Here is a tiny trained network, its code and every weight. The questions are about switching its units off for an input and a target symbol, where a switched-off unit gives its printed mean instead of its output.

import numpy as np


def w(rows, s, z=0):
    codes = np.array(rows[::2]) - 128.0
    scale = np.full(codes.shape[1], s)
    scale[-1] = z or s
    return codes * scale


def norm(h):
    return h / np.sqrt((h * h).mean(-1, keepdims=True) + 1e-5)


def f(y):
    return np.maximum(y, 0)


def softmax(a):
    e = np.exp(a - a.max(-1, keepdims=True))
    return e / e.sum(-1, keepdims=True)


def log_softmax(a):
    a = a - a.max(-1, keepdims=True)
    return a - np.log(np.exp(a).sum(-1, keepdims=True))


def net(x, mask):
    ids = ['βδζθξσ'.index(c) for c in x.split()]
    T = len(ids)
    res = E[ids] + P[:T]
    u = 0
    for l in range(3):
        r = norm(res)
        for j in range(3):
            rows = slice(2 * j, 2 * j + 2)
            q, k, v = (r @ M[l][rows].T for M in (Q, K, V))
            z = softmax(np.where(np.tri(T) > 0, q @ k.T / 2**0.5, -1e9)) @ v
            o = O[l][rows]
            res = res + np.where(mask[u + j], z, o[:, -1]) @ o[:, :-1]
        u += 3
        y = f(norm(res) @ A[l][:, :-1].T + A[l][:, -1])
        res = res + np.where(mask[u : u + 4], y, B[l][:, -1]) @ B[l][:, :-1]
        u += 4
    return log_softmax(norm(res)[-1] @ U[:, :-1].T + U[:, -1])


Q, K, V, O, A, B = {}, {}, {}, {}, {}, {}
E = w([
[16,160,130],'β',
[143,4,136],'δ',
[237,96,141],'ζ',
[107,242,194],'θ',
[85,201,31],'ξ',
[80,82,6],'σ',
],0.012)
P = w([
[159,63,145],'0',
[121,134,2],'1',
[155,72,160],'2',
[172,194,70],'3',
[147,74,166],'4',
[182,168,77],'5',
[141,72,167],'6',
[191,151,82],'7',
],0.0083)
Q[0] = w([
[105,164,22],'L0H1',
[140,189,168],'L0H1',
[252,187,124],'L0H2',
[161,199,116],'L0H2',
[76,148,45],'L0H3',
[170,132,33],'L0H3',
],0.018)
K[0] = w([
[66,127,11],'L0H1',
[167,201,142],'L0H1',
[216,161,158],'L0H2',
[111,184,163],'L0H2',
[55,84,97],'L0H3',
[184,5,103],'L0H3',
],0.014)
V[0] = w([
[166,174,85],'L0H1',
[86,186,47],'L0H1',
[171,177,159],'L0H2',
[154,190,125],'L0H2',
[132,9,93],'L0H3',
[133,144,177],'L0H3',
],0.014)
O[0] = w([
[113,143,80,108],'L0H1',
[11,103,116,85],'L0H1',
[70,117,249,94],'L0H2',
[79,113,170,87],'L0H2',
[59,71,188,254],'L0H3',
[178,140,128,107],'L0H3',
],0.012,0.0066)
A[0] = w([
[172,61,115,154],'L0N1',
[49,171,195,2],'L0N2',
[96,123,253,158],'L0N3',
[175,146,237,120],'L0N4',
],0.013,0.00091)
B[0] = w([
[188,141,62,255],'L0N1',
[74,19,113,201],'L0N2',
[90,58,5,225],'L0N3',
[45,185,175,241],'L0N4',
],0.013,0.006)
Q[1] = w([
[76,173,91],'L1H1',
[102,238,193],'L1H1',
[97,102,131],'L1H2',
[166,118,130],'L1H2',
[95,33,248],'L1H3',
[128,203,90],'L1H3',
],0.014)
K[1] = w([
[39,110,113],'L1H1',
[111,205,251],'L1H1',
[135,159,160],'L1H2',
[106,120,95],'L1H2',
[13,69,183],'L1H3',
[63,163,112],'L1H3',
],0.014)
V[1] = w([
[218,148,93],'L1H1',
[40,105,255],'L1H1',
[133,94,132],'L1H2',
[246,160,124],'L1H2',
[175,171,238],'L1H3',
[116,63,142],'L1H3',
],0.0066)
O[1] = w([
[2,119,134,158],'L1H1',
[186,159,183,12],'L1H1',
[135,79,147,166],'L1H2',
[149,152,237,121],'L1H2',
[91,105,36,5],'L1H3',
[102,177,157,185],'L1H3',
],0.0066,0.0033)
A[1] = w([
[210,180,249,56],'L1N1',
[146,205,24,197],'L1N2',
[220,72,189,2],'L1N3',
[226,118,162,34],'L1N4',
],0.013,0.00064)
B[1] = w([
[2,158,78,203],'L1N1',
[86,84,206,207],'L1N2',
[217,202,84,253],'L1N3',
[183,112,88,233],'L1N4',
],0.021,0.0051)
Q[2] = w([
[171,98,199],'L2H1',
[87,60,116],'L2H1',
[102,144,213],'L2H2',
[173,3,119],'L2H2',
[130,149,210],'L2H3',
[127,181,79],'L2H3',
],0.02)
K[2] = w([
[45,187,129],'L2H1',
[47,98,41],'L2H1',
[212,211,197],'L2H2',
[149,10,138],'L2H2',
[62,230,159],'L2H3',
[251,205,106],'L2H3',
],0.012)
V[2] = w([
[121,160,112],'L2H1',
[226,88,210],'L2H1',
[197,192,188],'L2H2',
[74,254,72],'L2H2',
[195,70,59],'L2H3',
[136,106,182],'L2H3',
],0.0079)
O[2] = w([
[120,161,115,120],'L2H1',
[211,96,26,79],'L2H1',
[102,64,12,1],'L2H2',
[36,33,10,103],'L2H2',
[122,144,253,235],'L2H3',
[160,82,146,98],'L2H3',
],0.0047,0.0057)
A[2] = w([
[174,77,89,5],'L2N1',
[172,82,159,145],'L2N2',
[38,32,139,92],'L2N3',
[3,144,136,83],'L2N4',
],0.014,0.0025)
B[2] = w([
[89,165,188,169],'L2N1',
[108,87,171,175],'L2N2',
[98,158,77,255],'L2N3',
[251,113,192,246],'L2N4',
],0.017,0.0099)
U = w([
[111,38,240,37],'β',
[220,108,107,192],'δ',
[76,185,9,109],'ζ',
[47,217,161,119],'θ',
[8,35,96,213],'ξ',
[118,42,20,4],'σ',
],0.012,0.0032)

Each question gives the input, a string of symbols that net reads in full, and the target symbol t.
The units are the heads (2 rows each of Q, K, V and O) and the neurons (one row each of A and B). Each row of codes is followed by its name. A weight is (code - 128) times the scale printed after its matrix; where a second scale follows, it is the last column's (O, A, B and U).
mask holds one flag per unit, layer by layer, with each layer's heads first. A switched-off unit (its flag False) gives its mean, the last column of its rows in O or B, instead of its output. The means were averaged over made-up inputs and are rounded, as every weight is.
A unit's drop is (log p(t) with every unit on - log p(t) with that unit switched off) / (log p(t) with every unit on - log p(t) with every unit switched off).
The circuit of an input: a set's keep is (log p(t) with only the set's units on - log p(t) with every unit switched off) / (log p(t) with every unit on - log p(t) with every unit switched off). Starting from the 12 units with the biggest drops (on a tie, the unit counted first), units are removed one at a time, each time the one whose removal leaves the highest keep (on an exact tie, the one counted first), for as long as the keep stays at least 0.8.
circuit, biggest first: the units of the circuit, biggest drop first
most important unit: the unit with the biggest drop
k most important neurons: the k neurons with the biggest drops, biggest first
top k neurons in layer l: the k neurons of layer l with the biggest drops, biggest first
heads that matter: for each layer, one digit per head in row order, 1 if its drop is at least 0.15 and else 0, layers parted by /
drop of u: that unit's drop, to one decimal
input θ ζ δ β β δ δ β, target δ: heads that matter : 111 / 100 / 000
input δ δ σ δ δ β β θ, target ξ: circuit, biggest first : L0H2, L0N3
input θ ζ θ β ζ δ, target ξ: 2 most important neurons : L0N1, L1N1
input δ δ δ σ, target ξ: 2 most important neurons : L1N3, L2N3
input δ δ θ ζ, target ξ: heads that matter : 011 / 000 / 000
input ζ β θ β δ ζ, target β: 3 most important neurons : L2N4, L0N4, L1N3
input δ θ δ ζ θ ζ, target β: 4 most important neurons : L2N4, L0N4, L1N1, L1N3
input θ ζ δ θ, target β: 3 most important neurons : L2N4, L1N3, L1N4
input β θ δ β δ σ θ β, target δ: top 3 neurons in layer 2 : L2N4, L2N2, L2N1
input θ θ δ β, target ξ: most important unit : L2N3
input σ δ θ δ ζ δ δ σ, target β: 3 most important neurons : L2N4, L0N3, L1N3
input δ δ σ δ σ δ ξ, target ξ: heads that matter : 101 / 000 / 000
input δ ξ θ δ, target β: heads that matter : 100 / 100 / 000
input θ δ ξ δ, target ξ: most important unit : L2N4
input θ θ δ θ, target δ: top 3 neurons in layer 0 : L0N2, L0N1, L0N4
input β δ θ ζ σ σ, target β: 3 most important neurons : L2N4, L0N3, L1N1
input δ δ ζ δ δ δ σ β, target ξ: heads that matter : 101 / 000 / 000
input ξ β δ δ β ζ ξ σ, target ξ: 2 most important neurons : L2N3, L1N3
input δ δ β, target β: 2 most important neurons : L1N2, L1N1
input δ δ δ θ, target ξ: 2 most important neurons : L0N2, L0N3
input ζ θ β δ ξ δ, target β: most important neuron : L1N1
input δ δ ζ σ δ δ ζ, target ζ: 3 most important neurons : L0N4, L1N1, L0N2
input δ ξ σ δ θ ζ β, target β: top 2 neurons in layer 1 : L1N2, L1N3
input θ δ δ ζ ξ δ β θ, target β: top 2 neurons in layer 1 : L1N3, L1N4
input δ δ θ δ θ ζ, target ξ: 3 most important neurons : L0N3, L2N3, L1N3
input ζ θ ζ, target ζ: drop of L0H1 : 1.4
input δ β θ ζ δ θ δ ξ, target ξ: drop of L0H2 : 0.0
